Below are the code and all the weights of a small trained network. Each question names an input and a target symbol and asks about switching units off, where a switched-off unit gives its printed mean instead of its output.

import numpy as np


def w(rows, s, z=0):
    codes = np.array(rows[::2]) - 128.0
    scale = np.full(codes.shape[1], s)
    scale[-1] = z or s
    return codes * scale


def f(y):
    return y / 2 * (1 + np.tanh(0.7978845608 * (y + 0.044715 * y**3)))


def softmax(a):
    e = np.exp(a - a.max(-1, keepdims=True))
    return e / e.sum(-1, keepdims=True)


def log_softmax(a):
    a = a - a.max(-1, keepdims=True)
    return a - np.log(np.exp(a).sum(-1, keepdims=True))


def net(x, mask):
    ids = ['ΛΞβδζτ'.index(c) for c in x.split()]
    T = len(ids)
    res = E[ids] + P[:T]
    q, k, v = (res @ M[0].T for M in (Q, K, V))
    z = softmax(np.where(np.tri(T) > 0, q @ k.T / 2**0.5, -1e9)) @ v
    res = res + np.where(mask[0], z, O[0][:, -1]) @ O[0][:, :-1]
    y = f(res @ A[0][:, :-1].T + A[0][:, -1])
    res = res + np.where(mask[1:13], y, B[0][:, -1]) @ B[0][:, :-1]
    return log_softmax(res[-1] @ U[:, :-1].T + U[:, -1])


Q, K, V, O, A, B = {}, {}, {}, {}, {}, {}
E = w([
[52,129,91,183,168,107],'Λ',
[182,122,90,203,102,240],'Ξ',
[53,64,120,137,157,85],'β',
[119,186,57,91,90,181],'δ',
[88,233,172,7,135,152],'ζ',
[96,66,217,82,139,134],'τ',
],0.016)
P = w([
[171,212,105,242,122,137],'0',
[123,107,198,152,129,190],'1',
[78,122,101,55,53,118],'2',
[147,145,176,125,198,143],'3',
[165,125,142,123,169,68],'4',
[49,113,165,47,58,112],'5',
[105,157,166,128,201,140],'6',
[230,113,130,128,126,119],'7',
[4,130,121,109,76,119],'8',
[169,145,171,122,162,185],'9',
[149,135,194,128,154,84],'10',
],0.013)
Q[0] = w([
[192,125,128,115,255,85],'h0',
[71,168,184,167,45,75],'h0',
],0.0089)
K[0] = w([
[94,2,125,54,139,154],'h0',
[71,200,91,188,96,152],'h0',
],0.0074)
V[0] = w([
[139,108,67,209,254,102],'h0',
[66,78,33,118,169,128],'h0',
],0.0094)
O[0] = w([
[207,115,175,161,92,88,253],'h0',
[191,207,137,21,5,185,103],'h0',
],0.013,0.0012)
A[0] = w([
[161,120,149,188,122,163,94],'n0',
[255,204,171,149,178,77,27],'n1',
[86,136,119,130,152,106,59],'n2',
[54,88,125,68,120,105,86],'n3',
[126,184,131,65,135,117,209],'n4',
[165,130,121,165,187,89,108],'n5',
[102,70,121,80,54,139,92],'n6',
[132,163,118,156,66,82,3],'n7',
[132,156,167,44,128,192,150],'n8',
[121,97,23,182,143,98,97],'n9',
[128,238,89,159,212,184,105],'n10',
[126,172,64,150,101,115,207],'n11',
],0.0096,0.0048)
B[0] = w([
[112,119,76,129,141,168,166],'n0',
[149,96,14,152,108,129,181],'n1',
[103,102,142,174,77,123,165],'n2',
[167,103,67,162,113,105,203],'n3',
[116,73,135,206,101,125,229],'n4',
[91,169,109,127,146,183,148],'n5',
[11,254,122,124,175,178,151],'n6',
[123,220,43,57,133,141,146],'n7',
[109,117,126,169,180,101,241],'n8',
[122,83,155,146,96,112,181],'n9',
[111,148,184,180,89,105,254],'n10',
[109,102,137,75,146,125,174],'n11',
],0.0091,0.007)
U = w([
[121,215,124,119,46,155,137],'Λ',
[216,90,124,152,68,54,189],'Ξ',
[77,232,92,145,188,172,149],'β',
[71,160,50,115,254,172,164],'δ',
[74,120,25,159,157,156,4],'ζ',
[80,193,3,108,199,145,111],'τ',
],0.006,0.0042)

Each question gives the input, a string of symbols that net reads in full, and the target symbol t.
The units are the heads (2 rows each of Q, K, V and O) and the neurons (one row each of A and B). Each row of codes is followed by its name. A weight is (code - 128) times the scale printed after its matrix; where a second scale follows, it is the last column's (O, A, B and U).
mask holds one flag per unit, heads first, then neurons. A switched-off unit (its flag False) gives its mean, the last column of its rows in O or B, instead of its output. The means were averaged over made-up inputs and are rounded, as every weight is.
A unit's drop is (log p(t) with every unit on - log p(t) with that unit switched off) / (log p(t) with every unit on - log p(t) with every unit switched off).
The circuit of an input: a set's keep is (log p(t) with only the set's units on - log p(t) with every unit switched off) / (log p(t) with every unit on - log p(t) with every unit switched off). Starting from the 12 units with the biggest drops (on a tie, the unit counted first), units are removed one at a time, each time the one whose removal leaves the highest keep (on an exact tie, the one counted first), for as long as the keep stays at least 0.8.
units of the circuit, in order: the units of the circuit, biggest drop first
k most important neurons: the k neurons with the biggest drops, biggest first
drop of u: that unit's drop, to one decimal
input Λ Ξ Λ β, target Ξ: units of the circuit, in order : [h0]
input Ξ Λ Λ Λ ζ Λ ζ τ ζ, target Ξ: units of the circuit, in order : [h0, n6]
input Λ δ Λ Λ Λ δ Ξ β Λ, target Λ: units of the circuit, in order : [h0, n7]
input δ Ξ ζ τ Ξ, target δ: 2 most important neurons : [n5, n4]
input Λ ζ δ ζ Ξ Λ, target Λ: units of the circuit, in order : [h0, n6, n7]
input δ Λ δ τ β τ, target δ: units of the circuit, in order : [n6, n10]
input Ξ τ ζ δ Λ Λ Λ Λ Λ, target Ξ: 2 most important neurons : [n9, n6]
input ζ Λ δ, target ζ: 3 most important neurons : [n9, n3, n2]
input β Λ Λ Λ ζ τ, target β: 2 most important neurons : [n6, n8]
input Λ Ξ ζ ζ τ, target δ: drop of n4 : 0.1
input Ξ Λ Ξ Ξ Λ Ξ Λ β β, target Ξ: drop of n2 : 0.0
input Ξ τ ζ β Λ ζ, target Ξ: drop of n4 : 0.1
